Here is a tiny trained network, its code and every weight. The questions are about switching its units off for an input and a class, where a switched-off unit gives its printed mean instead of its output.

import numpy as np


def w(rows, s, z=0):
    codes = np.array(rows[::2]) - 128.0
    scale = np.full(codes.shape[1], s)
    scale[-1] = z or s
    return codes * scale


def norm(h):
    return h / np.sqrt((h * h).mean(-1, keepdims=True) + 1e-5)


def f(y):
    return y / 2 * (1 + np.tanh(0.7978845608 * (y + 0.044715 * y**3)))


def log_softmax(a):
    a = a - a.max(-1, keepdims=True)
    return a - np.log(np.exp(a).sum(-1, keepdims=True))


def net(x, mask):
    res = np.array(x, float).reshape(1, 7) / 4 @ E
    u = 0
    for l in range(4):
        y = f(norm(res) @ A[l][:, :-1].T + A[l][:, -1])
        res = res + np.where(mask[u : u + 8], y, B[l][:, -1]) @ B[l][:, :-1]
        u += 8
    return log_softmax(norm(res)[-1] @ U[:, :-1].T + U[:, -1])


A, B = {}, {}
E = w([
[188,149,130,123,73,132,191,171,130,255],'x0',
[183,74,148,105,123,114,161,152,111,101],'x1',
[133,209,79,25,135,139,103,145,54,91],'x2',
[77,67,124,49,62,175,135,36,115,136],'x3',
[188,124,107,114,72,58,58,98,142,128],'x4',
[101,124,107,138,136,115,126,123,121,147],'x5',
[176,140,65,218,112,208,164,125,111,70],'x6',
],0.0081)
A[0] = w([
[138,86,157,112,153,79,133,97,130,12,100],'0.n1',
[147,133,97,198,89,136,193,122,91,66,7],'0.n2',
[110,112,93,76,50,146,100,59,127,138,166],'0.n3',
[173,199,118,187,100,43,59,169,119,125,189],'0.n4',
[164,122,125,142,70,132,57,116,150,133,46],'0.n5',
[186,113,134,124,112,136,162,123,92,200,245],'0.n6',
[139,70,202,196,92,125,143,110,255,118,59],'0.n7',
[66,174,185,112,191,183,218,145,125,118,1],'0.n8',
],0.0088,0.0019)
B[0] = w([
[50,241,151,148,137,131,53,59,73,159,210],'0.n1',
[92,143,92,182,13,173,57,168,188,77,196],'0.n2',
[106,63,169,143,120,123,212,79,83,46,239],'0.n3',
[108,48,175,135,106,94,206,91,66,29,254],'0.n4',
[145,122,82,100,104,1,96,101,76,89,155],'0.n5',
[81,200,197,191,135,166,7,61,31,131,235],'0.n6',
[99,84,29,79,199,138,166,153,53,167,254],'0.n7',
[22,32,142,182,37,93,103,182,29,83,203],'0.n8',
],0.0083,0.0055)
A[1] = w([
[203,128,172,153,71,95,180,137,50,195,168],'1.n1',
[135,187,155,189,185,48,144,238,114,89,46],'1.n2',
[77,117,201,70,171,75,124,120,161,152,23],'1.n3',
[156,204,112,24,141,177,96,167,35,56,213],'1.n4',
[95,92,120,123,228,151,73,99,186,24,96],'1.n5',
[36,122,75,184,138,96,68,101,87,34,254],'1.n6',
[163,175,143,116,30,120,211,155,142,203,152],'1.n7',
[55,74,253,143,71,127,87,205,10,90,201],'1.n8',
],0.0073,0.0029)
B[1] = w([
[59,182,99,148,175,182,122,82,124,126,165],'1.n1',
[184,63,255,25,64,170,167,112,89,133,153],'1.n2',
[157,125,103,58,112,210,66,230,152,109,137],'1.n3',
[54,108,74,184,157,107,212,158,156,231,172],'1.n4',
[157,193,159,153,201,166,164,125,31,139,147],'1.n5',
[170,134,121,144,97,191,129,104,141,202,232],'1.n6',
[133,194,121,140,218,217,28,82,31,89,130],'1.n7',
[98,122,125,136,163,100,107,87,218,132,254],'1.n8',
],0.0096,0.016)
A[2] = w([
[200,80,124,148,133,72,202,227,165,102,2],'2.n1',
[22,136,242,184,96,152,144,201,75,84,83],'2.n2',
[170,94,108,92,197,165,221,97,163,166,145],'2.n3',
[155,91,89,171,200,167,144,161,50,56,101],'2.n4',
[99,187,87,99,103,93,223,158,144,154,29],'2.n5',
[70,196,164,174,194,205,41,52,213,137,167],'2.n6',
[210,131,142,126,56,52,89,72,106,162,19],'2.n7',
[166,167,53,97,45,3,76,88,78,122,142],'2.n8',
],0.0062,0.0051)
B[2] = w([
[78,254,165,120,84,127,121,115,36,131,124],'2.n1',
[72,61,139,157,116,34,148,17,102,120,156],'2.n2',
[206,125,103,69,120,16,160,97,201,227,157],'2.n3',
[86,69,80,41,134,99,185,68,56,173,134],'2.n4',
[18,105,21,97,142,148,131,116,66,170,120],'2.n5',
[237,112,94,140,168,98,47,105,125,174,244],'2.n6',
[61,153,98,200,138,19,87,90,91,112,125],'2.n7',
[82,42,85,147,213,70,84,162,105,75,137],'2.n8',
],0.0079,0.011)
A[3] = w([
[2,80,186,158,95,142,27,198,101,96,85],'3.n1',
[147,90,40,161,140,3,88,78,165,150,149],'3.n2',
[49,128,202,47,215,113,59,90,161,150,144],'3.n3',
[228,111,24,94,137,150,127,192,155,194,152],'3.n4',
[81,156,190,143,132,166,125,56,181,108,128],'3.n5',
[117,121,141,31,160,75,50,214,242,134,87],'3.n6',
[46,62,20,183,94,190,160,109,132,125,255],'3.n7',
[211,94,164,117,114,161,171,58,216,153,176],'3.n8',
],0.0074,0.0046)
B[3] = w([
[47,138,9,167,97,86,121,101,134,37,134],'3.n1',
[49,131,119,161,129,139,141,186,202,135,216],'3.n2',
[203,146,86,126,93,149,140,148,88,107,203],'3.n3',
[75,155,137,82,144,130,116,167,231,163,143],'3.n4',
[148,143,192,157,127,58,93,135,112,75,167],'3.n5',
[178,108,69,129,35,233,132,143,180,118,137],'3.n6',
[176,131,134,76,138,103,139,174,126,110,246],'3.n7',
[118,218,201,107,92,71,121,143,191,155,193],'3.n8',
],0.013,0.012)
U = w([
[119,188,114,164,245,155,23,60,8,159,114],'0',
[95,101,64,63,180,131,218,193,110,196,126],'1',
[8,33,75,193,120,75,105,125,78,34,111],'2',
[140,176,122,130,116,85,99,151,181,143,180],'3',
[142,96,225,62,50,81,159,60,88,99,121],'4',
[128,170,104,141,128,86,101,148,190,140,162],'5',
[211,160,71,116,58,208,71,197,138,79,100],'6',
[58,175,171,115,190,131,95,193,154,64,5],'7',
],0.012)

Each question gives the input, the list of numbers given to net, and the class t.
The units are the neurons (one row each of A and B). Each row of codes is followed by its name. A weight is (code - 128) times the scale printed after its matrix; where a second scale follows, it is the last column's (A, B and U).
mask holds one flag per neuron, layer by layer. A switched-off neuron (its flag False) gives its mean, the last column of its row in B, instead of its output. The means were averaged over made-up inputs and are rounded, as every weight is.
A unit's drop is (log p(t) with every unit on - log p(t) with that unit switched off) / (log p(t) with every unit on - log p(t) with every unit switched off).
The circuit of an input: a set's keep is (log p(t) with only the set's units on - log p(t) with every unit switched off) / (log p(t) with every unit on - log p(t) with every unit switched off). Starting from the 12 units with the biggest drops (on a tie, the unit counted first), units are removed one at a time, each time the one whose removal leaves the highest keep (on an exact tie, the one counted first), for as long as the keep stays at least 0.8.
circuit, biggest first: the units of the circuit, biggest drop first
top k neurons: the k neurons with the biggest drops, biggest first
k most important neurons of layer l: the k neurons of layer l with the biggest drops, biggest first
input [-4,5,-7,7,-1,-7,8], class 6: circuit, biggest first -> [0.n2; 3.n7]
input [3,-6,-6,-8,4,7,-4], class 4: circuit, biggest first -> [1.n2; 0.n4]
input [-8,3,6,-4,-8,-4,3], class 0: most important neuron of layer 1 -> [1.n6]
input [-4,8,-6,7,3,-4,1], class 3: top 4 neurons -> [0.n4; 2.n3; 1.n2; 1.n6]
input [-5,-3,6,5,-2,2,-7], class 6: top 3 neurons -> [1.n3; 0.n7; 3.n3]
input [5,-3,-8,7,7,-3,3], class 1: 3 most important neurons of layer 1 -> [1.n8; 1.n2; 1.n1]
input [6,-3,5,-8,-8,4,-8], class 2: circuit, biggest first -> [0.n8; 3.n1; 2.n2]
input [-7,-1,-2,-3,7,-1,8], class 6: top 3 neurons -> [1.n6; 0.n2; 0.n6]
input [-7,0,-5,2,2,3,-6], class 0: circuit, biggest first -> [0.n1; 1.n5]
input [-1,-3,-3,1,4,-4,7], class 6: circuit, biggest first -> [0.n2; 3.n7]
input [-1,-4,-5,-6,3,-1,2], class 4: circuit, biggest first -> [0.n4; 1.n4]
input [-7,4,-4,8,8,-7,1], class 2: circuit, biggest first -> [0.n5; 3.n2]
input [1,-2,-1,-5,1,-5,5], class 4: circuit, biggest first -> [0.n4; 1.n2]
input [-1,8,1,-5,-8,2,1], class 2: circuit, biggest first -> [0.n8]
input [-7,-1,-6,-8,-2,6,3], class 4: top 2 neurons -> [1.n2; 0.n6]
input [4,-7,8,-6,7,-7,-6], class 1: top 2 neurons -> [1.n4; 0.n8]
input [-5,-2,-6,8,6,1,6], class 4: 3 most important neurons of layer 0 -> [0.n3; 0.n6; 0.n8]
input [-8,2,7,-7,-5,-3,-6], class 0: top 2 neurons -> [0.n1; 1.n5]
input [6,-2,-2,0,7,2,5], class 2: circuit, biggest first -> [0.n5; 0.n4; 2.n8]
input [-3,0,-1,7,-3,3,7], class 4: 2 most important neurons of layer 1 -> [1.n8; 1.n4]
input [2,4,-7,-4,0,-7,0], class 1: top neuron -> [0.n7]
input [-5,0,4,-5,-7,-7,-5], class 2: top 3 neurons -> [0.n8; 3.n1; 2.n2]
input [7,-6,-2,-6,4,1,-8], class 6: circuit, biggest first -> [1.n3; 3.n3; 3.n6; 1.n4]
